Below is a small trained network, with its code and all its weights. Each question gives an input and a target symbol and asks what happens when units are switched off, that is, made to give their printed mean instead of their output.

import numpy as np


def w(rows, s, z=0):
    codes = np.array(rows[::2]) - 128.0
    scale = np.full(codes.shape[1], s)
    scale[-1] = z or s
    return codes * scale


def f(y):
    return y / 2 * (1 + np.tanh(0.7978845608 * (y + 0.044715 * y**3)))


def softmax(a):
    e = np.exp(a - a.max(-1, keepdims=True))
    return e / e.sum(-1, keepdims=True)


def log_softmax(a):
    a = a - a.max(-1, keepdims=True)
    return a - np.log(np.exp(a).sum(-1, keepdims=True))


def net(x, mask):
    ids = ['Θαβδεζπ'.index(c) for c in x.split()]
    T = len(ids)
    res = E[ids] + P[:T]
    r = res
    for j in range(2):
        rows = slice(3 * j, 3 * j + 3)
        q, k, v = (r @ M[0][rows].T for M in (Q, K, V))
        z = softmax(np.where(np.tri(T) > 0, q @ k.T / 3**0.5, -1e9)) @ v
        o = O[0][rows]
        res = res + np.where(mask[j], z, o[:, -1]) @ o[:, :-1]
    y = f(res @ A[0][:, :-1].T + A[0][:, -1])
    res = res + np.where(mask[2:14], y, B[0][:, -1]) @ B[0][:, :-1]
    return log_softmax(res[-1] @ U[:, :-1].T + U[:, -1])


Q, K, V, O, A, B = {}, {}, {}, {}, {}, {}
E = w([
[40,67,221,32,138,107,171,114,220,22],'Θ',
[159,170,116,54,182,24,131,142,157,71],'α',
[155,186,80,208,137,92,155,111,40,107],'β',
[120,76,170,124,26,142,142,129,129,74],'δ',
[213,124,109,107,58,62,116,205,100,109],'ε',
[39,161,167,122,183,91,197,59,149,71],'ζ',
[43,149,161,221,53,178,183,1,123,83],'π',
],0.0062)
P = w([
[122,148,129,60,103,132,113,107,102,174],'0',
[167,164,113,87,116,177,212,148,118,130],'1',
[121,181,165,108,135,149,83,173,131,136],'2',
[149,113,62,90,93,145,199,116,130,142],'3',
[139,114,163,170,152,81,113,168,163,111],'4',
[178,71,100,113,127,124,220,84,136,197],'5',
[106,104,161,176,131,60,50,144,151,107],'6',
[178,28,62,111,121,99,192,80,173,175],'7',
[239,186,183,127,145,189,210,103,179,189],'8',
[121,255,182,109,118,178,84,158,105,98],'9',
[43,167,76,121,59,82,55,156,104,55],'10',
[96,40,56,139,91,38,101,103,136,115],'11',
[143,52,134,157,136,72,205,90,197,152],'12',
],0.0055)
Q[0] = w([
[129,107,92,144,177,226,46,159,174,226],'H0',
[86,109,92,109,160,181,107,127,154,171],'H0',
[139,165,164,133,99,61,188,114,110,78],'H0',
[88,160,153,127,105,135,86,164,126,137],'H1',
[165,170,255,206,177,126,76,160,168,126],'H1',
[55,187,98,99,129,176,42,147,97,121],'H1',
],0.05)
K[0] = w([
[164,102,100,254,161,163,173,195,212,12],'H0',
[155,120,134,180,160,156,121,176,143,89],'H0',
[74,134,122,76,79,98,109,88,87,179],'H0',
[171,164,148,91,143,156,160,125,134,155],'H1',
[208,43,90,109,148,154,223,77,151,189],'H1',
[169,212,190,90,117,218,152,163,99,102],'H1',
],0.046)
V[0] = w([
[238,168,61,173,185,96,105,176,47,138],'H0',
[114,193,109,235,110,153,139,7,72,136],'H0',
[80,188,123,88,248,88,146,71,158,118],'H0',
[153,58,194,43,54,129,105,164,209,106],'H1',
[206,160,84,43,194,39,108,191,135,125],'H1',
[10,126,149,93,242,117,155,71,179,101],'H1',
],0.021)
O[0] = w([
[172,143,156,209,9,117,69,159,186,187,182],'H0',
[176,163,217,96,65,109,146,37,64,156,230],'H0',
[47,176,80,95,131,132,120,71,128,220,207],'H0',
[45,138,114,131,105,62,131,197,86,87,3],'H1',
[126,138,99,189,186,61,60,53,155,64,179],'H1',
[131,174,189,140,142,184,13,149,82,164,132],'H1',
],0.013,0.0053)
A[0] = w([
[178,146,55,137,85,212,181,117,214,152,102],'N0',
[155,127,188,209,50,82,156,125,179,169,124],'N1',
[135,127,218,144,224,255,40,130,165,153,89],'N2',
[209,79,181,115,150,122,135,113,47,54,93],'N3',
[166,102,202,80,147,254,180,211,125,190,80],'N4',
[148,101,159,143,122,201,155,197,224,146,100],'N5',
[30,172,154,185,116,23,91,205,75,104,72],'N6',
[108,89,92,160,142,68,92,200,134,194,60],'N7',
[196,71,34,111,235,231,172,102,158,112,98],'N8',
[169,80,136,254,99,168,119,246,218,92,84],'N9',
[165,82,72,146,118,50,229,41,242,124,1],'N10',
[64,89,32,181,196,216,83,193,235,160,154],'N11',
],0.0063,0.0058)
B[0] = w([
[76,128,104,138,107,90,106,141,154,166,192],'N0',
[151,116,145,101,156,128,208,107,160,95,252],'N1',
[159,103,117,115,99,123,145,141,68,90,188],'N2',
[128,136,155,156,112,132,100,184,116,108,147],'N3',
[123,126,53,140,161,116,90,86,121,117,178],'N4',
[124,140,97,126,143,143,113,102,147,145,156],'N5',
[130,100,92,147,130,156,122,139,202,189,183],'N6',
[110,140,127,119,150,137,127,128,108,103,145],'N7',
[159,129,123,138,62,101,166,98,158,143,205],'N8',
[101,154,164,119,167,91,139,46,118,114,178],'N9',
[171,124,86,141,99,185,51,187,85,138,237],'N10',
[113,140,252,129,133,124,138,162,121,123,199],'N11',
],0.013,0.023)
U = w([
[84,114,188,123,155,173,97,185,160,190,47],'Θ',
[123,100,170,152,223,101,120,78,193,89,147],'α',
[189,101,178,118,101,154,165,93,184,179,228],'β',
[88,61,173,62,178,141,255,170,159,117,108],'δ',
[140,48,78,142,162,146,153,186,152,60,157],'ε',
[146,110,206,74,165,177,132,119,73,104,3],'ζ',
[97,107,83,61,195,168,152,83,133,172,61],'π',
],0.0031,0.0019)

Each question gives the input, a string of symbols that net reads in full, and the target symbol t.
The units are the heads (3 rows each of Q, K, V and O) and the neurons (one row each of A and B). Each row of codes is followed by its name. A weight is (code - 128) times the scale printed after its matrix; where a second scale follows, it is the last column's (O, A, B and U).
mask holds one flag per unit, heads first, then neurons. A switched-off unit (its flag False) gives its mean, the last column of its rows in O or B, instead of its output. The means were averaged over made-up inputs and are rounded, as every weight is.
A unit's drop is (log p(t) with every unit on - log p(t) with that unit switched off) / (log p(t) with every unit on - log p(t) with every unit switched off).
The circuit of an input: a set's keep is (log p(t) with only the set's units on - log p(t) with every unit switched off) / (log p(t) with every unit on - log p(t) with every unit switched off). Starting from the 12 units with the biggest drops (on a tie, the unit counted first), units are removed one at a time, each time the one whose removal leaves the highest keep (on an exact tie, the one counted first), for as long as the keep stays at least 0.8.
units of the circuit, in order: the units of the circuit, biggest drop first
k most important neurons: the k neurons with the biggest drops, biggest first
heads that matter: for each layer, one digit per head in row order, 1 if its drop is at least 0.15 and else 0, layers parted by /
input δ δ β α Θ, target ε: units of the circuit, in order => H0
input ζ β ζ β δ ζ Θ, target ζ: heads that matter => 01
input β β β ε β ζ α ε β β ζ ζ, target ζ: 3 most important neurons => N2, N8, N6
input β β α Θ π ζ β ζ β β β ε α, target ε: units of the circuit, in order => H1, N10
input ζ ζ α Θ ε α β β β π, target π: heads that matter => 10
input β ζ Θ ζ ζ α, target ζ: heads that matter => 01
input α β ε ζ β Θ β, target Θ: units of the circuit, in order => H1, H0
input α ζ α ζ β ζ δ π ζ β ζ, target Θ: 3 most important neurons => N11, N1, N0
input δ β β, target ε: 4 most important neurons => N3, N10, N11, N9
input ζ β β ζ π β ζ ζ ζ β β δ β, target π: 2 most important neurons => N1, N11
input δ β π α, target π: units of the circuit, in order => H1, N4
input π π ε β β ζ β β β ε, target ζ: heads that matter => 10
input β Θ β β α ζ β α Θ, target α: 2 most important neurons => N10, N8
input β α β β δ ζ δ, target ζ: heads that matter => 01
input β β β Θ ζ π α ζ α ζ β, target ζ: 4 most important neurons => N2, N8, N6, N0
input π β ε Θ, target ζ: heads that matter => 10
input ε ζ ε β ε, target α: heads that matter => 10
input α Θ π α β α δ, target α: heads that matter => 01
input α β ζ π β δ δ β, target Θ: units of the circuit, in order => H0, N11
input ζ β ζ β β β α β α ε, target α: 2 most important neurons => N10, N2
input ε β β β ζ δ ζ β α α ε β δ, target α: units of the circuit, in order => H0, N9
input α β β β δ, target Θ: units of the circuit, in order => H0, N11
input β α β δ β δ ζ α α, target α: 3 most important neurons => N10, N8, N2
input π ζ ζ ζ α ε Θ ζ ζ ε δ, target ε: units of the circuit, in order => H1
input Θ β α β δ ζ ζ β, target δ: 3 most important neurons => N10, N11, N8
input π β β β ε Θ ζ ε β ζ δ β β, target ζ: units of the circuit, in order => H0
